Below are the code and all the weights of a small trained network. Each question names an input and a class and asks about switching units off, where a switched-off unit gives its printed mean instead of its output.

import numpy as np


def w(rows, s, z=0):
    codes = np.array(rows[::2]) - 128.0
    scale = np.full(codes.shape[1], s)
    scale[-1] = z or s
    return codes * scale


def f(y):
    return y / 2 * (1 + np.tanh(0.7978845608 * (y + 0.044715 * y**3)))


def log_softmax(a):
    a = a - a.max(-1, keepdims=True)
    return a - np.log(np.exp(a).sum(-1, keepdims=True))


def net(x, mask):
    res = np.array(x, float).reshape(1, 4) / 4 @ E
    y = f(res @ A[0][:, :-1].T + A[0][:, -1])
    res = res + np.where(mask, y, B[0][:, -1]) @ B[0][:, :-1]
    return log_softmax(res[-1] @ U[:, :-1].T + U[:, -1])


A, B = {}, {}
E = w([
[76,6,22,145,151,149,114,19,80],'x0',
[217,153,45,139,87,53,77,232,99],'x1',
[56,176,72,187,12,119,133,184,140],'x2',
[58,182,126,140,208,2,106,136,212],'x3',
],0.0096)
A[0] = w([
[195,182,236,104,77,190,120,149,144,141],'neuron 0',
[93,184,212,113,121,90,134,171,170,219],'neuron 1',
[94,112,46,129,6,154,156,131,111,141],'neuron 2',
[116,192,67,137,205,22,98,136,167,132],'neuron 3',
[149,55,2,141,15,139,130,163,91,212],'neuron 4',
[136,184,191,128,171,60,137,217,143,240],'neuron 5',
[168,21,145,125,222,178,116,44,88,175],'neuron 6',
[79,74,146,126,129,171,139,54,122,253],'neuron 7',
[59,134,48,143,2,151,124,88,139,193],'neuron 8',
],0.0099,0.0046)
B[0] = w([
[82,125,201,151,110,102,129,159,31,226],'neuron 0',
[139,165,186,222,130,137,153,146,195,211],'neuron 1',
[100,135,57,157,116,74,78,135,103,212],'neuron 2',
[161,109,69,93,143,123,103,136,227,209],'neuron 3',
[156,150,55,140,99,117,60,129,36,251],'neuron 4',
[112,99,162,129,124,95,93,250,193,233],'neuron 5',
[106,88,144,28,144,161,209,113,93,240],'neuron 6',
[95,101,119,102,142,139,162,61,153,209],'neuron 7',
[97,130,81,183,96,133,94,50,175,214],'neuron 8',
],0.016)
U = w([
[191,140,144,121,162,106,114,207,195,80],'0',
[235,148,92,71,103,164,119,144,12,128],'1',
[113,134,47,174,46,122,71,102,61,155],'2',
[113,162,236,189,86,128,163,198,87,141],'3',
[113,73,137,55,145,178,217,85,100,230],'4',
[94,162,160,203,102,147,162,106,165,6],'5',
],0.011,0.0028)

Each question gives the input, the list of numbers given to net, and the class t.
The units are the neurons (one row each of A and B). Each row of codes is followed by its name. A weight is (code - 128) times the scale printed after its matrix; where a second scale follows, it is the last column's (A, B and U).
mask holds one flag per neuron, in row order. A switched-off neuron (its flag False) gives its mean, the last column of its row in B, instead of its output. The means were averaged over made-up inputs and are rounded, as every weight is.
A unit's drop is (log p(t) with every unit on - log p(t) with that unit switched off) / (log p(t) with every unit on - log p(t) with every unit switched off).
The circuit of an input: a set's keep is (log p(t) with only the set's units on - log p(t) with every unit switched off) / (log p(t) with every unit on - log p(t) with every unit switched off). Starting from all 9 units, units are removed one at a time, each time the one whose removal leaves the highest keep (on an exact tie, the one counted first), for as long as the keep stays at least 0.8.
circuit, biggest first: the units of the circuit, biggest drop first
most important unit: the unit with the biggest drop
top k neurons: the k neurons with the biggest drops, biggest first
drop when u is switched off: that unit's drop, to one decimal
input [-5,7,-4,-3], class 3: most important unit : neuron 0
input [-4,-8,-2,-2], class 4: top 2 neurons : (neuron 7; neuron 5)
input [-5,-8,5,5], class 3: circuit, biggest first : (neuron 1; neuron 5)
input [0,8,-8,-1], class 1: top 2 neurons : (neuron 1; neuron 7)
input [6,6,-3,5], class 1: top 3 neurons : (neuron 5; neuron 1; neuron 8)
input [-2,-1,-4,0], class 3: top 2 neurons : (neuron 3; neuron 7)
input [-8,7,8,0], class 3: top 3 neurons : (neuron 0; neuron 1; neuron 5)
input [2,-4,1,-6], class 4: top 2 neurons : (neuron 6; neuron 7)
input [3,2,-1,1], class 1: top 2 neurons : (neuron 8; neuron 2)
input [-8,-5,8,6], class 0: top 2 neurons : (neuron 3; neuron 5)
input [-2,-7,0,0], class 4: top 2 neurons : (neuron 7; neuron 5)
input [4,1,-2,5], class 4: drop when neuron 5 is switched off : 0.2
input [-4,2,-2,-6], class 3: drop when neuron 0 is switched off : 0.3
input [-1,3,-3,4], class 0: drop when neuron 6 is switched off : 0.0
input [-5,4,-6,-8], class 3: circuit, biggest first : (neuron 0)
